In the rows, 128 means zero.
Each row of numbers stands for one object and depends on some of the facts below. Use the named rows to name the rest.

Facts:
α: uses; ω: refers to
mapus: ω tetrin,kazik,varen,fekam,truplotas,briklustu,gufor,kluske
skatros: α biklo,stisko,berun,kluskem,zotrur
fidolel: α traligru,tagram,dasti,sabe
bobobra: α latan,flopal,ploka
platrek: ω fligrok,skugen,ganavun,tagram,sefe
kuva: α brovin,mudus
repados: ω vaskovu
stisko: ω ropla,vostal,gumokam,brirur,tretrok,klibo
zuska: α truplotas
traligru: ω dolur,trafol
triskem: α golus,kabadre,kotul,rolek,ziplin,vafe
dregum: α floma,paple
graplam: ω tronadres,damak,pelil,zasu,lige,skemi
miplu: ω kasir,truplotas,brirur,sabe
suflum: α vono
loplen: ω neklol
vostal: α bropabur,staskar
skasi: ω katrok,kazik,baplur,skozul,trafol,kabadre,zafu
trigrak: α doma,rizeklom,biklo; ω breres,guvos,midos,nizaku,lizus,vudum
zisagra: α mafus,lamos,plilil,klubrurum; ω mafus,trafol,trelaplel,trider,nizaku,flemal
staskar: ω pelil
dibralak: ω dolur,dretaklon,skozul,mosketru,lisal
paple: ω plusta,fizan,drulim,gufor,dasti,fliflutu,lizus,kluske
poflas: α briklustu,nezel
vekel: α ropla; ω briklustu,vege,dasti
vitestor: α drudruk,truplotas
flemal: α fekam,kofligrek,skalik
kaskero: α graplam,gregror,kluske
daklun: ω zodi,baklin,tribin,damak,vono,puplur,gunil,stete,lige,pupur,lizus,zafu,ruko
tiplak: α repados,ribrak
bipim: α mudus,staskem
stople: α neklol,miplu,platrek,klubrurum; ω pifar,latan,zudros,sisan,biklo,lagir,vudum,siba
mimum: α pelil
ziplin: ω kazik,mepum,mafus,mimum,skugen,sefe
vafe: ω tronadres,skozul,fekam,tiplak,plopun,lagir,rolek
ploka: ω skozul,puplur,truplotas,pasu
troples: α nezel; ω puplur,gregror,vege,gumokam,rolek,kamom,flemal
lagir: α mudus,skemi
mepum: α zodi
sirek: ω gunil,vuzom,kovik,nezel,sabe,skaso,klubrurum
muketrim: α damak,sirek,gazarum
drulim: α klobrus,zaflel,puskadok
trafin: α sirek,nomogil,vulodra,skasi
kligroflan: α vono,gunil,donal
vuzuk: ω drudruk,pasu,guflim,lige,tretrok,fliflutu,kuva,zotrur,klibo
kotek: α doma; ω nomogil,kotul,zotrur
mosketru: α berun,sabe
stete: α breres,fligrok
tetrin: α geplan,viklik
lisal: α rutik
rutik: ω maklom,vono,muketrim,floti,skugen
turisok: α gunil,staskar,klubrurum
kloskik: α berun,puskadok; ω flirovu,plilil,foflo,skemi,kamom
varen: α ropla,platrek
trefes: α katrok
didra: ω baplur,foflo,fliflutu
doma: ω naste,biklo,vaskovu
kligrim: α kofligrek; ω beri,biklo,geplan,kluske,sefe
traskor: α rutik,kovik,vuzuk,mudus,ruko; ω mirir,skozul,gunil,vulodra,dasti
dridar: ω kletaban,varen,zasu,stupugra,dregum,trebror,droflibos
gumokam: α golus
trelaplel: α sabil
dretaklon: α guflim,geplan,vafe
mirir: α donal,ganavun,lige,skalik
mudus: ω kletaban,kluske
vudum: α damak,plilil,rizeklom,ruko
stupugra: α dokler,skasi,bradrul
draban: α pelil,zudros,staskem
digrofa: ω drudruk,skugen,vuzom,zepel,dasti,sabe
vaskovu: α repados
susim: α damak,rolek,dabim; ω drulim,nefli,fafle,kamom,zotrur
patak: α dasti,puskadok; ω drubran,fidolel,truplotas,sabil,klubrurum
gofi: α plopun,tagram; ω guvos,stete,skalik,siba
vege: α gregror,dritroskin,gazarum,mudus
meklir: α kasir,breres
brovin: ω pelil,stete,biklo,fliflutu
plolufi: α katrok,klubrurum
floti: α skasi,loplen,vafe,pozo
beflum: ω zodi,naste,vaskovu,siba
kamom: α kofligrek,nefli
fliflutu: α fizan,plopun
plopiden: α mafus,pelil,biklo; ω mazus,muketrim,pelil,vuzom,zepel,lagir,kotul,turisok,pako
berun: ω zuska,truplotas,tretrok,skemi,puskadok,lisal,siba
veplovus: ω dolur,kaskero,vono,kabadre,stete,tagram,skaso,zotrur,siba
gufor: α guvos
fufli: α guvos,paple,klubrurum
veklok: ω bunun,dritroskin,fefaso
klobrus: ω kletaban,lisal
viklik: ω kletaban,varen,foflo,lisal,kuva
fudi: α gider,tifa,midos; ω kaskero,damak,meklir
bunun: α vulodra,ganavun
dakelo: ω kabadre,biklo,nizaku,turisok
beri: α ploka
fletrol: α flibusko,brofis,briklustu
fatros: ω kazik,fizan,sabil,kuva,klibo
piplus: α neklol; ω guvos,tribin,staskem,zotrur
draplar: α rutik,flopal,droflibos; ω vostal,plolufi
greso: α klobrus,sefe; ω tiplak,dregum,trafin,fafle,rolek
pifar: α beflum,plilil,klibo
brukla: α miplu
siba: α golus
puplur: α nomogil,zotrur
tribin: α veklok
flirovu: α kasir,zudros,bradrul
vezudrem: α flibusko
ribrak: ω ropla,flibusko,kligroflan,triskem,zotrur
pako: α tretrok,loplen
rubol: α vono,mapus

Some objects and their rows:
[117 122 120 121 159 108 126 105 122 131 179 123 143 128 100  92 126 126
  91 128 116 127 129 155 127 106 117 130 133 139 124 208 135 131 145 131
 116 136 132 106 132 113 112]: lisal
[127  94 137 110 112 140 119 139 125 120 164 162 133 139 134 130 139 135
  89 125 138 136 131 113 135 123 110 133  98 146 121  87 113 121 119 127
 115 109 148 123 128 129 105]: rolek
[121 159 146 150 105 124 149 126 133 131 134 144 111 129 143 149 122 122
 125 129  94 132 125  89 128 123 133 113 113 123  96  95 119 120 130 132
 136 118 143 125 111 132 167]: traligru
[146 112 113 122 115 108 127 109 129 134 113 101 102 124 150 128 128 142
 130 136 160 125 119 114 127 144 138 133 145 126 124 184 144 131 140 127
 144 145 107 118 133 118 126]: mimum
[123 160 141 141 125 135 137 130 127 123 135 142 118 136 139 156 127 121
 147 126 111 127 126 115 129 138 139 120 113 131 109 102 121 123 125 126
 128 116 141 128 122 133 144]: fizan
[144 128 125 110 146 135 117 173 122 134  89 118 146 127 131 107 134 121
  91 119 158 137 129 110 125 130  99 130 122 154 138 167 136 124 125 126
  87 117 128 113  99 130 113]: tetrin
[126 111 128 123 133 144 131 123 129 127 127 146  98 136 109 144 127 134
 157 133 123 120 126 138 137 135 154 133 132 122 123  76 117 118 123 123
 139 127 122 158 145 114 132]: katrok
[127 116 171 112  87 150 130 173 128 116 181 115 108 136 169 127 126 147
  92 132  89 127 128 124 136 141  75 121  95 138 192  48 111 129 118 146
 152 149 140 146 110 130 106]: loplen
[114 143 147 134 110 136 132 132 132 118 152 136 128 114 115 157 121 122
 152 129  99 130 142 117 130 113 146 130 123 121 127  75 124 131 124 127
 129 125 137 148 158 140 126]: repados
[129 145 129 128 140 137 129 140 126 128 122 129 132 130 129 141 127 123
 141 127 124 126 127 132 127 136 135 129 121 134 129 136 127 130 127 125
 119 124 130 131 128 130 124]: plusta
[161 119 124 115 119 115 108 139 127 136  86  88 145 111 165 124 137 134
 103 124 189 144 128 116 123 165 118 132 135 137 136 183 137 147 123 133
 121 150 114 114 108 137 106]: stupugra
[125 124 120 136 152 128 122 128 127 134  83 110 155 127 119  86 124 114
 139 114 137 127 125 162 122 128 109 118 148 121 147 143 130 125 122 131
 121 134 110 130 110 124 144]: rubol
[123 167 139 129 130 146 132 153 133 128 134 137 132 122 125 183 123 124
 160 140  97 125 136 129 128 132 155 139 123 133 133 103 128 133 126 122
 126 120 137 144 141 139 120]: brofis
[136 166 129 140 132 106 137 132 120 137  91 109 119 135 139 112 126 116
  97 117 134 131 115  88 121 139 112 101 126 143 108 190 131 118 137 135
  96 128 126 105  83 121 166]: drulim
[131 145 134 129 136 134 127 140 128 129 126 126 134 127 128 144 128 125
 133 127 127 127 129 130 128 133 134 127 123 133 127 134 125 128 127 127
 116 127 128 131 124 130 130]: foflo
[151 146 117 122 125 121 118 143 127 132  82  93 127 112 152 153 128 132
 138 129 162 125 130 118 121 151 137 135 140 136 139 179 145 140 133 125
 126 142 114 125 125 137 116]: stete
[134 113 106 114 138  94 125  97 126 133 157  99 134 118 121  91 128 140
 100 135 140 128 129 140 121 115 122 139 143 126 131 221 145 144 147 132
 138 154 118 104 140 123 109]: bipim
[141 114 105  97 140 110 110 170 114 132  72 125 156 149 125  94 143 128
  35 110 190 142 125  78 121 123  71 131 126 157 167 185 144 118 133 124
  58 118 131 102  76 137 115]: triskem
[129 141 133 128 133 136 130 140 127 128 123 131 135 131 126 143 127 124
 137 126 131 128 129 131 127 134 131 128 124 133 130 139 129 130 126 128
 119 121 130 129 125 130 128]: pasu
[135  95 137 125  76 146 117 122 141 121 143 138 139 116 177 161 135 142
 131 134 143 139 138 119 127 130 126 140 106 114 132  66 118 138 111 132
 159 125 139 131 146 151 107]: skasi
[129  89 119 122 119 118 132 102 132 130 139 140  90 133 104 119 128 144
 129 136 129 124 120 128 138 123 148 132 139 116 120  87 121 117 131 127
 145 137 117 153 146 112 137]: lamos

Name these rows:
No name comes twice in this set of rows, the named rows included.
[128 136 128 145 150 130 117 133 128 130  94 109 171 132 133  95 126 111
 142 110 134 129 127 173 118 132 103 114 139 123 147 164 129 129 120 131
 118 130 116 113 111 130 140] -> kamom
[147  96 102 119 112  88 131 106 132 145 101  94  99 119 131  84 126 142
  88 131 161 134 118  95 127 125 125 130 162 123 127 181 145 129 144 129
 134 158 107 124 116 115 144] -> plopiden
[102 136 131 129 137 133 134 108 131 122 214 152 134 131 106 133 124 130
 132 140  83 123 136 159 130 103 138 135 119 127 122 121 121 132 134 128
 134 122 145 127 153 126 115] -> flopal
[124 136 139 151  81 112 147  99 137 126 149 148  95 132 159 160 128 134
 122 132 103 131 122  88 132 135 143 112 113 110  89  67 114 120 124 131
 164 126 146 133 120 132 172] -> berun
[121 158 145 151 109 128 143 126 137 126 146 149 119 129 138 159 126 124
 127 134  97 133 126 103 130 131 144 118 111 125  95  79 115 125 122 130
 142 121 147 133 122 135 158] -> klobrus
[ 97 109 128 125 134 126 138  91 134 126 229 155 131 129 108 121 123 138
 125 146  74 125 138 160 132  87 133 143 118 116 119 121 123 133 136 128
 153 127 144 117 169 123 112] -> rutik
[128 125 140 119 120 150 124 157 136 129 139 149 145 121 132 153 132 130
 108 134 113 138 138 114 131 121 126 141 109 138 130  83 121 128 119 127
 118 115 145 140 125 138 112] -> viklik
[131 113 119 126  98 113 126  77 129 119 183 124 102 123 137 159 130 149
 145 143 140 122 129 135 129 133 153 139 130 113 122 133 126 144 131 129
 171 144 125 124 168 134 108] -> staskem
[143 114 126 128  84 124 123  96 128 118 145 111  97 108 156 176 131 146
 160 139 155 127 131 117 130 151 160 138 128 113 125 119 128 146 128 130
 174 144 122 138 171 140 108] -> zudros
[120  96 124 119 114 120 132 103 131 127 157 139 108 122 103 109 126 136
 111 133 116 129 131 118 135 110 135 134 137 118 121  89 122 122 133 125
 134 137 132 143 148 119 130] -> beflum
[139 111 122 130  88 117 129  87 132 121 155 130  83 124 147 166 132 149
 149 143 141 125 122 116 135 147 165 135 129 105 111 100 122 135 127 128
 177 142 124 142 164 128 122] -> pelil
[123 165 146 148 114 143 139 125 125 120 147 146 113 135 140 156 128 122
 146 128  99 126 123 116 129 138 144 114 103 129 100  93 113 121 123 130
 136 114 143 130 125 132 150] -> plopun
[127 130 118 129 132 137 132 132 131 123 123 152 105 145 104 156 129 136
 154 135 119 116 125 129 137 135 158 135 131 119 134  69 122 125 121 119
 128 123 128 162 141 133 136] -> ropla

The same objects again, as new rows of numbers:
Some objects and their rows:
[121 211 191 187 144 134 130  98 130 107 141 163 106 145 137 154 126  94
 138  77 113 137  98 166  73 135 116 120 176 135 100 115  98 100 119 111
 156]: fufli
[136 133 132 141 147 136 146 181 157 142 147 148 129 136 136 120 151 103
 141 128 144 105 164 111 149 123  96 124 115 110 160 156 120 112 154 177
 132]: brofis
[135  66  95 107 147  98 103 147 175 138 115 113 113 151 116 125 140 149
 137 106 149  60 180 125 177 132 111 208  95 138 117 200 169 133 122 150
 129]: dasti
[140 170 144 159 147 143 131 135 113  97 187 167 132  90 157 142 170  96
 126  90 122 132  92 147 129 137 109 117 159 142 125 139 135 116 133 131
 165]: vekel
[111 179 125 173 124 143  65  95 115 141 128 111 161  72 120 165 160 125
 105 116  88 143  44 102 157 171 103 131 158 183 152  65  98 124 161 114
 137]: vege
[130  96 149  85 139 156 152 131 131 141 113 146 109 119 155  71 106 136
 120 162 150 129 159 149 109 118 158 122 130 126 114 164 128 134 106 125
 135]: ribrak
[152  61 112  98 160 125 105 153 164 170 109 114 111 149 135 105 146 160
 131 115 163  78 168 114 167 125 112 212  94 127 118 199 164 115 120 150
 120]: puskadok
[ 87 146 104 135 110 129  76 140 134  99 169 160 154 115  94 132 164  93
  84 128  99 136 114 110 143 145 114  86 141 133 183  85 129 146 150 127
 172]: pako
[112 109 108 149 100  92 142 133 105 127  67 105 146 162 148  85  93 176
 144 103 115 158  89 181 100 107 152  88 122  78  95 126 167 124 114 115
 158]: zukofan
[142 120 117 101 181 177 122 168 137 154 111 130 134  95 183  98 160 125
 135 122 158  92 116  93 187 135 101 162 131 146 119 182 128 127 164 165
 126]: stisko
[123  82 102 125 151 128 108 161 148 151 125 114 130 124 127 123 156 130
 120  91 130  53 160 107 203 153  90 195 103 121 119 209 180 143 152 178
 135]: sabe
[125 116 110 135 108  83  56  80 174 127  83 138 107 156 140  93 151 149
 114  85 176 117 117 138 137 125 129 188 140 183  89 127 153 129 133 113
 170]: mosketru
[171 117 173 114 150 150 180 101 103 174 114  74 114 111 113 153  81 156
 159 160 114 127 137 131 111 137 145 176 123 114 108 148 109 104 103 117
  57]: plilil
[100 133 125 149 119 100  97 119 147 115 161 164 123 151 108 127 145 114
 111 118 139 153 120 153  80 140  95 119 139 165 133 117 102 121 112 105
 176]: kamom
[116 164 131 117 113 131  89  98 142 103 120 170 105 143 161  91 133 124
 100 118 161 151 111 149  97 111 154 112 164 159 109  99 119 138 112  96
 174]: fudi
[150  95 145 102 132 140 140 104 116 160  97  70 116 133 109 149  88 161
 145 147 113  91 159 121 133 133 140 187 113 114 113 147 133 126 110 117
  57]: pelil
[ 96 148 109 133 136 143 125 145 134 116 146 151 130 130 114 150 148  97
 130 109 120  97 151 103 153 142  89 124 127 133 142 134 119 149 136 153
 119]: skaso
[131 148 124 164 125 123  94 134 140 106 168 150 133 125 116 139 169 109
 111  93 115 118 113 121 146 147 101 127 145 130 149 124 145 133 140 137
 156]: trelaplel
[107 146 117 131  87  91  72  81 153 124 118 138 141 121 102 111 125 132
  94 160 139 174  95 143  93 124 144  96 133 185 151  60  94 124 134  86
 165]: trafin
[177 138 145 105 171 200 153 149  87 150 131  84 147  63 146 144 139 126
 145 146  92  79 110  80 194 129 160 137 138  91 151 155 158 128 146 145
  75]: rutik
[145 121 127 139 131 106 120 131 150 136 156 126 121 138 117 138 137 129
 137 132 142 131 130 137 118 124 113 134 121 141 145 130 119 108 121 131
 147]: trebror

Name these rows:
No name comes twice in this set of rows, the named rows included.
[ 99 188 116 152 118 148  71  96 115 116 141 115 161  91  92 170 151 108
  91 118  78 123  78  94 156 155 121 107 157 160 162  57 118 148 166 119
 135] -> muketrim
[199 110 145  76 160 157 160 110  97 183 100  45 128  71 127 136  83 175
 161 195 120 121 111 101 156 112 193 161 112 118 139 134 142 103 136 118
  49] -> mudus
[128  66 113  94 115 106 151 136 120 152 137  84 141 121  84 134  86 147
 120 214 114 148 161 120 109 126 153 111  82 125 180 112 115 119 123 119
  94] -> rolek
[161  97 103 121 109 134 114 162 145 135 127 136 121 123 168  97 175 129
 124  91 180 115 149 100 208 112 138 168 125 116  84 171 174 138 150 167
 121] -> traligru
[124 162 129 100 114 138  86  79 117 132 108 137 130  92 144  98 128 135
  96 168 145 180  75 125 100 116 175  85 154 175 142  60  88 130 131  80
 146] -> susim
[119 172 136 153 116  98  53  63 172 142  58 136 120 148 142 101 134 142
 101  89 157 135  89 145 128 112 147 160 162 185  98  87 126 127 155 109
 167] -> skatros
[124 181 155 150 109 126 105  61 122 113  98 128 112 144 122 154 117 128
 118 104 121 147  96 137  92 123 142 138 174 149 102  75 101 129 112  86
 112] -> pifar
[136  99 136 107 126 133 125  92 111 167 100  69 131 113 105 145  97 164
 127 166 121 132 126 111 125 136 144 170 113 148 120 109 112 122 116 104
  77] -> skemi
[149 113 125 148 140 132 123 143 117 144 164  80 154  93  93 171 141 129
 137 136 101 109 120  99 166 144 103 145 123 125 165 135 137 122 145 145
 108] -> kluske
[114 164  95 132 146 132  70 130 168 118 109 179 124 112 178  93 200 118
 121  67 199  92 100 111 180 126  98 152 146 193 108 154 142 131 167 161
 186] -> patak
[159 111 139  82 131 162 129 119 108 150 108 111 119  94 144  92 112 155
 133 170 153 137 117 119 126 102 166 138 134 130 126 127 126 125 117 104
  97] -> graplam
[124 143 114 102 112 129  68 104 161 112  90 164  93 157 160  62 150 145
  93  91 192 126 132 139 124  96 152 152 164 156  93 127 151 143 110 102
 172] -> gofi
[ 98 172 130 142 126 133  60  82 133 116 112 135 127 127 104 146 137 133
  96 114 105 130  89 112 125 146 128 139 169 169 138  66  94 141 136  97
 136] -> kaskero
[109 137 105 156 116 105  90 139 137 106 194 156 151 103 107 136 170 107
 100 126 111 149  95 126 136 150 106  92 126 161 175  98 131 130 150 121
 178] -> tetrin
[107 160 116 163 102 124  96  82 111 136 125 104 159  84 124 164 150 123
 110 121 106 168  80  94 166 170 109 141 143 179  96  78  97 136 167 123
  97] -> kuva

The same objects again, as new rows of numbers:
Some rows with their names:
[146 132 133 140 126 144 156 119 125 129 145 132  99 100 150 112 126 138
 119 116 133 130 139 134 127 150 129 129 119 112 137 136 118 115 122 140
 117 135 120 129 114 145 110 137]: zodi
[ 92 131 162  91 171 156  94 187 143 128  70 149 200 105 129 117 116 117
 109  94 143 102 136  81 146 141 138 174 159 144 128 118 156 136 175 117
 161 122 155 166 164  97 142  97]: flemal
[109 127 167 130 118 144 166 116 158 145 151 130 114  81 141  79 112 158
  96  90 161 112 154 108 133 147 102 161 138 113 151 124 149 103 205 165
 137 104 158 157 143 139 142 170]: skalik
[120 153 104 127 188 124 134 175 133  90  76 102 149 145 133 137 156 121
 136  99 115 137 111 138 118  92 171 138 104 147 112 137 148 118  87 134
 140 147 180 166 144 119  89  58]: gofi
[127 148 165 128 176  90 120 113 108  99  96 161 120 144 144 109 141  99
 136 112 119 104 159 110 141 149 188 167 133  89 128 134 133 155  95  81
 160 132 119 127 124 117 123 118]: siba
[141 122 116 128 100 145 144 119 124 132 139 119  97 111 135 121 119 137
 118 115 139 125 130 138 119 145 124 102 118 129 124 137 124 129 144 144
  95 124 129 142 118 148 117 121]: gider
[144 138 153 185  84 156 146  40 171 141 212  94 148 151 144 128 113 147
 155 193 122 158 141 162 133 102  81 122 115 113 138 114 116  89  99 162
 125 128  93 103 115 113 147 127]: biklo
[ 95 140 124 133 188  74  67 136 151 110 100 120 200 187 123 135 150  97
 164 163  95 180 106 134 117  73 125 144 119 146 114 111 162 115  71 108
 145 120 138 115 155  92 141  94]: trigrak
[145 130 132 131 148 147 135 143 117 123 127 132 130 111 148 132 129 119
 124 123 130 118 130 131 126 147 135 136 129 114 135 130 118 124 107 125
 131 138 121 125 124 132 122 121]: lizus
[125 118 103 121 110 121 173 138 117 128 177 112 121 109 139 118 131 131
 103 133 118 161  99 136 116  93 113 125 117 152 132 135 138 103 127 114
 119  93 111 121 128 141 111 192]: brovin
[138 146 125 131 170 160 131 161 129 100  78 118 161 121 131 136 131 118
 137 126 115 114 125 132 139 132 170 152 137 140 130 137 134 135 100 130
 161 156 139 146 136 109  95  56]: fliflutu
[139 129 126 131 130 151 119 139 132 118 128 124 132 124 137 139 120 120
 121 121 131 119 126 131 132 148 120 133 135 119 128 130 126 134 120 128
 135 133 121 124 119 133 121 127]: baplur
[143 127 131 130  96 150 138 111 130 132 196 121 114  86 138 151 106 134
  96 145 132 127 112 129 125 129 126 115 129 146 141 131 129 116 139 111
 113  96  71 126 154 140 119 199]: gregror
[123 161  99 148 169 117  98 159 172 103  87  85 189 184 112 161 140 115
 144 138 114 124  99 151 124  68 160 128 116 156 113 128 160 110 100 143
 170 142 175 162 159  94 103  49]: kloskik
[162 159 119 179 102 177 171  90 177 109 167  66 106 131 126 145 124 167
 124 143 132 106 131 178 119 105 126 121 105 131 137 141 124 103 133 183
 151 134 141 152 134 132 101  93]: puskadok
[146 122  86 125 109 131 156 152 119 122 148 108  75  95 128 140 140 139
  90 108 130 110 106 149 109 105 108 111 120 134 136 140 128 118 138 125
 121 101 124 124 126 157 118 183]: ploka
[121 153 160 142 169 108  86 126 155 117 128 132 205 163 122 154 112  83
 153 157 120 118 135 109 145 121 155 158 125 137 131 124 140 130 107 134
 201 147 117 132 163  81 131 104]: puplur
[103 124 145 121 188 100 100 120 135 126  93 152 182 147 126 105 144 118
 165 155  95 175 126 125 134 106 148 150 150 130 116 100 145 125  83  84
 129 132 120 107 131 105 147  81]: pifar
[ 84 111 139 111 180 108  99 146 129 172  62 171 163 121 114  92 161 153
 167 135 122 157 134 117 136 127 108 149 176 107 121  81 139 127 123 105
 123 159 141 116 110 121 174  60]: turisok
[136 131 134 118 144 165 109 149 118 119 116 128 128 126 138 136 133 118
 112 115 133 116 123 118 123 145 119 128 123 119 127 124 127 131 118 123
 102 123 127 129 127 129 132 119]: trider
[144 116 130 142  89 131 138 100 129 134 225 125 139 106 158 146 100 124
 127 161 133 171 120 131 129 145 109 102 111 150 141 129 108 100 112 155
  97 124  76 111 126 139 101 193]: staskem

Rows to name:
No name comes twice in this set of rows, the named rows included.
[119 114 147 145 124 130 157 104 140 183 137 152  92  85 114 101 136 196
 129 116 153 117 149 133 129 144  64 140 161  85 144 102 124 106 173 161
 126 130 125 107 113 150 182 152] -> gunil
[ 91 144 173 117 152  84  73 138 144 132 117 142 232 187 125 140 107  62
 134 144 130 118 137  68 152 119 181 160 146 144 116 115 158 151 134  99
 188 133 132 148 174  70 143 128] -> trafin
[126 128 131 122 140 137 137 148 127 113 102 134 144 114 147 110 126 116
 135 119 124 140 124 122 136 154 159 142 132 134 128 127 124 129 107 122
 127 145 133 151 121 127  97  79] -> vaskovu
[142 118 127 143  75 139 136 120 110 136 194 122 118 129 170 139 103 105
 113 118 147 140 135 115 121 184  92  98 100 124 132 138  94 105 120 170
  97 153 112 123  96 143 103 164] -> breres
[148 148 161 132 130  89 126  83  98 139 145 169  77 150 119 122 155 118
 124 108 139  78 174 117 131 136 163 150 109  73 121 140 113 160 120  87
 140 115 111 113 130 131 150 164] -> kotul
[126 118 152 152 115 159  98  66 152 160 168 126 121 143 126 133 129 163
 155 185 122 155 135 154 120 123  38 111 131 103 133 104 111 110 108 147
  93 124  87  70 101 131 183 137] -> mafus
[ 80 121 128 109 214  86  31 157 132 137  65 153 177 166 110 122 163 122
 175 155  97 181 107 126 118  85  75 128 152 116 110  91 156 128  78  92
 105 129 137  85 123 115 189  88] -> zisagra
[150 136 148 146 114 104 131 100 129 119 160 134 101 132 134 138 114 117
 117 115 145  95 158 117 134 164 141 128 123 111 142 145 110 142 140 138
 157 135 108 119 120 131 113 171] -> tretrok
[121 118  84 112 132  99 143 159  99 139 122 126 115 128 107 137 153 135
 128 106 127 121 117 140 118  97 116 123 110 138 123 133 120 132 133 138
 138 133 154 125 124 135 137 132] -> digrofa
[134 134 132 121 167 128 128 158 114 117  96 139 140 111 144 131 131 111
 138 113 130 134 131 121 131 147 156 141 129 131 132 129 128 126 104 128
 141 157 129 143 133 128 102 109] -> tribin
[ 87 120 124 100 150 130 135 187 132 120  70 117 165 130 121  95 142 123
 102  87 128 127 120 106 124 107 116 162 134 150 121 130 163 129 178 124
 158  97 184 148 130 115 139 114] -> kligrim
[118 157 171 100 223  58  50 134  97  83  51 178 131 176 113 138 154  62
 151 102 113  89 164  91 137 141 227 173 131 110 114 144 136 195  91  53
 169 126 130 121 163  99 138 118] -> triskem

